[ 1.32 -1.53  0.30 -0.75 -0.99  0.42 -0.20  1.70  0.29 -0.41 -0.48 -0.77
  0.53 -0.65  2.95 -1.01 -0.60  0.44  0.31 -0.16 -0.45  0.60 -4.76  1.26
 -0.27  0.49 -2.24 -0.26  1.00  0.06 -2.04  0.54  4.95  0.24 -1.76  0.11
 -0.79 -1.88]
sigok & T
[ 1.96 -0.02 -0.94 -0.12  0.50 -0.18 -2.01 -0.18  0.71 -1.29  0.62 -0.48
 -0.68 -1.20  2.71 -1.65  0.58 -0.27  0.89 -0.77  0.52 -0.06  0.11  1.06
 -0.72  0.64 -0.06  0.14  0.58  0.02  1.11  0.40 -0.41 -0.61  0.58  0.69
  1.24  0.70]
Taf & T
[-1.30  0.17 -1.28  0.54  1.67  0.29  0.40  1.21  1.27 -1.73  0.97 -1.21
  0.08 -1.77  5.39 -1.90 -0.56  1.37  2.58  0.34 -1.41  0.80 -5.43  2.90
 -0.04  1.00 -2.74  1.56  1.52  0.05  0.60  1.14  3.57 -0.63 -1.26 -0.28
 -0.58 -0.49]
raras & B
[-0.77 -1.41 -1.28 -1.18 -1.21 -0.84 -3.07  2.24  1.56 -1.95  1.96  0.00
 -0.61 -3.17  5.89 -0.62  0.54  0.73  0.30 -0.41 -1.44  1.72 -2.64  1.43
 -1.14 -1.26  0.10 -0.01  2.93 -0.27  0.28  0.51  3.84 -1.56  0.69 -0.56
  1.03 -0.06]
Taf & B
[ 2.09 -1.07  0.09 -0.84 -1.93  0.14 -0.29  1.88 -0.09  0.80  0.52 -0.63
  0.93 -0.58  5.45 -0.85 -0.89  0.62  0.48 -0.33 -0.21  1.01 -6.75  2.27
 -0.53  1.69 -1.22  1.86  0.62  0.11 -3.37  0.43  2.74  0.12 -1.70  0.83
 -0.88 -0.60]
sigok & T
[ 0.84 -1.51 -0.27 -2.46 -2.49 -1.03 -2.18  1.98  1.26 -0.74  1.18 -0.38
 -0.47 -2.35  4.77 -0.21  1.07 -0.53 -0.53 -0.72  0.04  1.37 -3.93  0.67
 -0.81 -1.19  0.65 -0.40  1.50 -0.35  0.17  0.37  2.50 -0.46  0.60  0.64
  1.21  1.33]
Taf & T
[-1.13 -0.18 -1.18 -2.10 -0.89 -0.73 -2.12  2.06  0.80 -1.47  0.71 -1.06
  0.85 -1.68  3.88 -1.38 -0.21  0.48  0.86  0.03  0.01  0.99 -6.63  1.49
 -0.90 -2.16 -2.89  0.16  2.73 -0.68 -0.28  1.02  5.61 -0.79 -0.97  1.06
  0.56 -2.54]
Mekem & B
[-2.03 -2.41 -1.07 -1.45  0.69 -0.21 -0.69  0.24  0.28 -1.84  0.29 -1.32
 -0.13 -1.27  2.45 -0.87  0.61 -0.18  0.60  0.66 -0.57  0.81 -4.49 -0.27
 -0.07 -2.17 -1.68 -1.29  0.83 -0.42  2.42  0.57  2.71  0.40  0.15 -0.40
  0.75 -1.00]
Taf & B
[ 0.51  2.12 -1.13 -1.98 -0.52 -0.90 -3.36  0.43 -0.05 -1.75  1.75  0.38
 -0.08 -2.50  5.81 -1.73  0.96 -0.52 -0.26 -0.23  0.85  0.82  0.21  0.72
 -1.43 -0.81 -0.55  0.35  1.68 -0.10 -0.01  0.75  1.68 -1.86  1.87  1.43
  2.67 -0.90]
Taf & H
[ 1.05 -1.51 -0.64 -1.19 -1.15 -0.06 -2.49  1.66  1.25 -1.88  0.79  0.24
 -1.11 -2.47  4.00 -0.35  1.54 -0.49 -0.72 -0.83 -0.09  1.71  0.10 -0.08
 -0.79 -0.59  0.80 -1.54  1.33 -0.03  1.49  0.17  2.20 -1.06  1.82 -0.16
  0.60  1.75]
Taf & T
[ 1.04 -3.88 -1.15 -2.76 -0.68 -0.44 -1.58  1.29 -0.07 -1.50 -0.59 -2.63
  0.44 -0.67  3.18 -1.85 -0.08 -0.59  1.31 -0.56  1.48  0.97 -6.75  1.15
 -0.36 -1.69 -3.43 -0.67  1.54 -0.12  0.53  1.63  3.60  2.15 -2.96  1.14
  0.38 -1.55]
Taf & T
[ 1.60 -0.71 -0.70 -1.36 -0.45 -0.42 -1.20  0.64  0.24 -1.25 -0.06 -1.10
 -0.22 -0.75  1.83 -1.20  0.40 -0.75  0.04 -0.63  1.05  0.59 -1.98  0.27
 -0.27 -0.15 -0.72 -0.40  0.62  0.09  0.45  0.94  1.31  0.58  0.11  0.93
  0.20  0.04]
Taf & T
[ 2.07 -3.66  0.67 -1.18 -2.73 -0.01 -1.81  2.58  0.68 -0.08  0.54  0.07
 -0.33 -1.67  6.03 -0.44  0.42  0.63 -0.60 -0.09 -1.53  1.75 -5.22  1.34
 -0.47  0.18  0.08 -0.02  1.59  0.17 -2.77  0.23  3.97 -0.99 -0.79 -0.34
 -0.62  0.14]
sigok & T
[ 0.60 -2.22 -0.54 -1.95 -0.81 -0.37 -2.03  1.61  0.60 -1.60 -0.64 -1.01
  0.08 -0.73  0.42 -0.69  0.46 -0.60  0.11 -0.28  0.68  0.85 -4.20  0.19
 -0.51 -1.57 -1.54 -1.10  1.83 -0.12  0.19  1.27  3.49  0.06 -0.72  0.36
  0.63 -1.57]
Taf & B
[ 3.48 -6.75  1.70  0.00 -2.94  0.36 -2.44  0.46  0.27 -0.26  0.37  0.41
 -2.78 -0.40 -1.61  1.82  1.17 -0.17 -1.87 -1.00 -1.31  0.35  2.51 -1.47
  0.13  0.33  4.16 -3.09  0.51 -0.05  0.16 -0.35 -3.33 -0.56  0.96 -2.13
  1.04  3.15]
Taf & T
[ 0.94 -2.24  0.94 -0.64 -2.47  0.06 -0.54  1.87  0.56  0.43  0.34  0.18
  0.29 -0.89  2.89  0.40 -0.27  0.64 -0.55  0.08 -1.66  1.00 -3.45  1.27
 -0.26  0.06  0.09  0.15  1.25  0.13 -2.64  0.19  3.52 -0.38 -0.81 -0.48
 -0.58  0.10]
sigok & V
[ 0.41 -3.93 -0.53 -1.18  0.21 -0.31 -1.98  1.06  1.12 -1.82 -0.29 -0.97
 -0.80 -0.64 -0.56 -0.91  0.55 -0.35  0.20 -0.50  0.02  0.48 -2.65 -0.17
 -0.19 -1.62 -2.27 -2.25  1.76  0.01  1.55  0.93  1.78  0.62 -0.38 -0.55
  1.04 -0.27]
Taf & B
[ 2.02 -3.60 -0.48 -2.45 -2.53 -1.09 -2.35  1.18  0.48 -0.10  0.74 -0.81
 -0.12 -1.43  3.55 -0.27  0.10 -0.06  0.46 -0.51  0.89  0.80 -6.75  1.13
 -0.89 -0.91  0.12  0.09  1.89  0.17 -0.66  0.77  0.32  0.04 -1.06  0.81
  0.36  1.27]
Mekem & T
[ 0.60 -4.18 -0.11 -1.71 -1.54 -0.68 -3.72  1.59  0.96 -2.24  1.86  0.33
 -1.53 -2.86  5.54 -0.64  1.56  0.06 -0.95 -0.29 -1.49  1.40  0.03  0.16
 -0.84 -2.01  1.31 -2.28  2.28  0.16  0.96  0.01  2.28 -2.06  0.67 -1.27
  1.52  1.31]
Taf & B
[-0.37 -1.94  0.06 -0.58 -1.93 -0.82 -0.98  1.62  1.31 -0.09 -0.14 -0.46
  0.17 -0.66 -1.22  1.54 -0.04  0.38  0.06 -0.23 -0.27  0.59 -3.34  0.39
 -0.28 -1.45  0.21 -0.04  1.24  0.26  0.01  0.08  1.79 -0.13 -0.61 -0.21
  0.61  0.33]
Mekem & B
[ 0.64  2.74  0.01  0.80  0.40 -0.02 -1.24 -0.64 -0.85  0.52  2.24  1.87
 -0.55 -0.97  3.83  0.16 -0.16  0.52 -0.57 -0.12 -1.05 -0.55  6.75  0.27
 -0.49  1.50  2.37  1.44  0.10 -0.09 -0.83 -0.78 -2.95 -2.78  2.15  0.02
  0.50  0.85]
raras & H
[ 0.97 -1.90  0.13 -1.60 -2.52 -0.75 -2.12  2.56  1.07 -0.29  0.54 -0.46
 -0.07 -1.58  2.17  0.30  0.41  0.02 -0.49 -0.25  0.03  1.09 -3.73  0.86
 -0.75 -1.11  0.58 -0.30  1.57  0.14 -0.63  0.95  2.45 -0.72 -0.24  0.11
  0.46  0.58]
Mekem & T
[ 2.65 -5.52  1.75 -0.14 -2.46  0.37 -0.24  1.40  0.33  1.06 -0.61  0.32
 -0.54  0.26 -0.11  1.62  0.21  0.49 -0.51 -0.18 -1.10  0.67 -3.25  0.27
  0.23  0.94  1.77 -0.98  0.05  0.24 -2.26 -0.42 -0.07  0.82 -1.13 -0.95
 -1.09  1.55]
sigok & V
[-0.59 -1.79 -0.60 -2.29 -2.19 -0.89 -1.65  2.62  1.62 -1.12  0.85 -0.50
 -0.17 -2.27  3.58  0.54  0.76 -0.02 -0.36 -0.41 -0.46  1.89 -4.73  0.80
 -0.97 -2.06 -0.37 -0.58  2.22  0.10 -0.29  0.40  5.21 -0.51 -0.17 -0.14
  0.22  0.23]
Taf & T
[-1.44  0.81 -1.54 -1.49 -0.99 -0.82 -1.32  2.35  1.87 -2.68 -1.59 -1.05
 -0.17 -2.67  4.47 -0.91  0.37  0.06  0.50 -0.12 -0.13  1.75 -3.22  1.30
 -0.92 -1.62 -0.91 -0.54  2.07 -0.16  1.44  0.79  5.66 -0.75  0.24  0.34
  0.15  0.11]
Taf & B
[-0.46 -0.88 -1.28 -1.84 -0.68 -0.49 -0.60  1.18  1.48 -1.74  1.13 -0.82
 -0.54 -2.34  3.83 -0.18  1.07 -0.39  0.56 -0.35  0.49  1.04 -3.95  0.52
 -0.36 -1.05  0.21 -0.48  0.66  0.06  2.08  0.38  0.94  0.18  0.74  0.08
  0.92  2.18]
Taf & T
[-1.00 -2.25 -0.94 -2.02 -0.91 -0.83 -3.65  1.38  1.28 -2.80  1.37  0.32
 -1.57 -2.62  2.72 -0.48  1.52 -0.64 -0.78 -0.26 -0.45  1.20  1.26 -0.78
 -0.77 -2.98  0.41 -2.44  2.92 -0.53  2.51  0.68  2.68 -1.34  2.02 -0.49
  1.48  0.69]
Taf & B
[ 2.99 -5.84  1.13 -1.33 -1.96  0.66 -0.68  1.78 -0.45 -0.42 -0.03  0.00
 -0.17 -0.75  4.52 -0.87  0.30  0.46 -0.78  0.03 -1.40  1.24 -4.87  0.33
 -0.28  0.77 -1.04 -1.62  1.02  0.03 -2.74  0.31  3.95  0.30 -1.59 -0.88
 -0.87 -1.14]
sigok & B
[ 1.56 -0.90 -0.59 -1.94 -2.21  0.03  0.02  1.57  0.76  0.42  0.72 -0.80
  0.35 -1.41  6.30 -0.65 -0.01 -0.05  0.33 -0.62  0.33  1.21 -6.75  1.89
 -0.52  0.44 -0.31  0.94  0.06 -0.20 -1.62 -0.26  2.13  0.46 -1.27  0.72
 -0.76  1.00]
sigok & T
[ 0.87 -5.65  0.36  0.58  0.72  0.84 -0.38  0.04  0.36 -1.47  0.32 -0.24
 -1.49 -0.49  1.34 -0.57  0.17  0.62  0.39 -0.10 -1.58  0.06 -0.92 -0.40
  0.20  0.36  0.14 -1.75  0.51 -0.38  0.99  0.07 -0.35  0.26 -0.39 -1.81
 -0.12  0.82]
raras & B
[-2.01 -1.60 -1.16 -2.04 -0.99 -1.14 -2.35  1.60  1.74 -1.99  0.40 -0.90
 -0.34 -1.77  0.62  0.05  0.84 -0.44  0.17 -0.25  0.19  1.26 -4.06  0.31
 -0.56 -3.35 -0.50 -0.74  2.16 -0.31  2.16  0.82  3.43  0.10  0.14  0.09
  1.13 -0.41]
Taf & B
